W =
[[5935 5570 6356 6671 8757 8387 4357 5404 4326]
 [8282 2509 7482 7130 5625 8469 5510 7977 5480]
 [7388 5307 8352 8154 5911 7419 4972 3847 4941]
 [4763 4181 5505 8300 7183 7184 4844 5932 4813]
 [7872 4693 7654 7299 5802 8280 4784 5420 4753]
 [7179 5117 6537 5922 7855 9203 4319 6375 4287]
 [7540 3610 7247 7308 6217 8172 5120 6785 5090]
 [6639 4002 6972 6911 8243 8288 5058 6770 5028]]
W[0][0] = 5935
W[5][6] = 4319
W[1] = [8282, 2509, 7482, 7130, 5625, 8469, 5510, 7977, 5480]
W[6] = [7540, 3610, 7247, 7308, 6217, 8172, 5120, 6785, 5090]
W[:, 1] = [5570, 2509, 5307, 4181, 4693, 5117, 3610, 4002]
W[7][3] = 6911
W[:, 3] = [6671, 7130, 8154, 8300, 7299, 5922, 7308, 6911]
W[:, 6] = [4357, 5510, 4972, 4844, 4784, 4319, 5120, 5058]
W[7][8] = 5028
W[6][4] = 6217
W[3][8] = 4813
W[7][7] = 6770
W[:, 4] = [8757, 5625, 5911, 7183, 5802, 7855, 6217, 8243]
W[5][2] = 6537
W[2] = [7388, 5307, 8352, 8154, 5911, 7419, 4972, 3847, 4941]
W[0][1] = 5570
W[2][8] = 4941
W[0][5] = 8387
W[6][8] = 5090
W[5][7] = 6375
W[0][7] = 5404
W[:, 8] = [4326, 5480, 4941, 4813, 4753, 4287, 5090, 5028]
W[6][7] = 6785
W[6][6] = 5120
W[1][7] = 7977
W[3][7] = 5932
W[4][8] = 4753
W[:, 5] = [8387, 8469, 7419, 7184, 8280, 9203, 8172, 8288]
W[0][8] = 4326
W[4][0] = 7872
W[3] = [4763, 4181, 5505, 8300, 7183, 7184, 4844, 5932, 4813]
W[2][5] = 7419
W[5][1] = 5117

B =
array([[-.18, -.11,  .03,  .03, -.11, -.17],
       [ .15, -.14, -.09, -.10,  .02,  .00],
       [ .35, -.30, -.12,  .21, -.11,  .14],
       [-.08, -.04, -.12, -.66,  .23, -.27],
       [ .00, -.10, -.01,  .70, -.06,  .10],
       [ .15, -.11, -.07,  .18,  .00,  .08],
       [ .16,  .00,  .05, -.03, -.15,  .13],
       [ .19, -.17, -.14, -.20,  .08, -.01],
       [-.41, -.29, -.17,  .24,  .21, -.45],
       [-.48, -.56, -.20,  .36,  .04, -.61],
       [ .18, -.27, -.15, -.07,  .01, -.04],
       [ .29, -.28, -.04, -.09, -.24,  .07],
       [-.08, -.05, -.04,  .12,  .06, -.07],
       [-.34, -.01, -.10,  .22,  .29, -.26],
       [ .06, -.03, -.07,  .24,  .10,  .06]])
Indices start at 0.
(0, 0) => -.18
(6, 4) => -.15
(14, 3) => .24
(2, 4) => -.11
(8, 5) => -.45
(4, 2) => -.01
(1, 1) => -.14
(5, 2) => -.07
(13, 4) => .29
(4, 3) => .70
(0, 1) => -.11
(3, 4) => .23
(7, 3) => -.20
(6, 0) => .16
(4, 5) => .10
(9, 2) => -.20
(11, 1) => -.28
(8, 4) => .21
(13, 5) => -.26
(6, 2) => .05
(10, 0) => .18
(12, 2) => -.04
(3, 1) => -.04
(12, 5) => -.07
(13, 2) => -.10
(10, 3) => -.07
(7, 1) => -.17
(3, 2) => -.12
(1, 4) => .02
(3, 0) => -.08
(7, 5) => -.01
(14, 1) => -.03
(9, 1) => -.56
(11, 2) => -.04

grid = ((-3.425, -9.635, -4.840, 0.374, -4.616, 16.413, 1.798, 3.505), (-0.696, 3.506, -0.548, 4.078, -5.783, -15.018, -6.717, -0.599), (2.625, 2.656, 8.295, 2.480, 6.407, -0.201, 0.092, 3.080), (10.053, -2.653, 11.015, -7.968, 6.958, -8.447, 1.115, -1.576), (2.386, 6.506, 7.363, 2.303, 6.324, -5.835, -0.729, 1.279), (-5.346, 11.650, -14.890, -11.895, 5.174, 1.983, 9.423, -15.001), (6.915, -1.096, 7.300, -3.447, 0.769, -14.386, -3.463, -1.362), (0.217, -7.661, -3.784, -0.863, -10.131, -6.850, -5.033, -0.676), (6.632, 1.447, 9.092, -2.004, 3.696, -13.714, -2.706, -0.594))
grid[-9,0]: -3.425
grid[:, 6]: [1.798, -6.717, 0.092, 1.115, -0.729, 9.423, -3.463, -5.033, -2.706]
grid[:, 2]: [-4.840, -0.548, 8.295, 11.015, 7.363, -14.890, 7.300, -3.784, 9.092]
grid[2]: [2.625, 2.656, 8.295, 2.480, 6.407, -0.201, 0.092, 3.080]
grid[:, 1]: [-9.635, 3.506, 2.656, -2.653, 6.506, 11.650, -1.096, -7.661, 1.447]
grid[5,-3]: 1.983
grid[-1,-1]: -0.594
grid[-1,-7]: 1.447
grid[3,-4]: 6.958
grid[8,4]: 3.696
grid[:, 5]: [16.413, -15.018, -0.201, -8.447, -5.835, 1.983, -14.386, -6.850, -13.714]
grid[4,0]: 2.386
grid[3,-3]: -8.447
grid[3,6]: 1.115
grid[5,-1]: -15.001
grid[-3,3]: -3.447
grid[2,6]: 0.092
grid[-2,-3]: -6.850
grid[-3,-2]: -3.463
grid[-4,3]: -11.895
grid[:, -5]: [0.374, 4.078, 2.480, -7.968, 2.303, -11.895, -3.447, -0.863, -2.004]
grid[:, 4]: [-4.616, -5.783, 6.407, 6.958, 6.324, 5.174, 0.769, -10.131, 3.696]
grid[-7,-8]: 2.625
grid[0,-2]: 1.798
grid[1,2]: -0.548
grid[3,-6]: 11.015
grid[7,3]: -0.863
grid[-8,3]: 4.078
grid[-9,-3]: 16.413
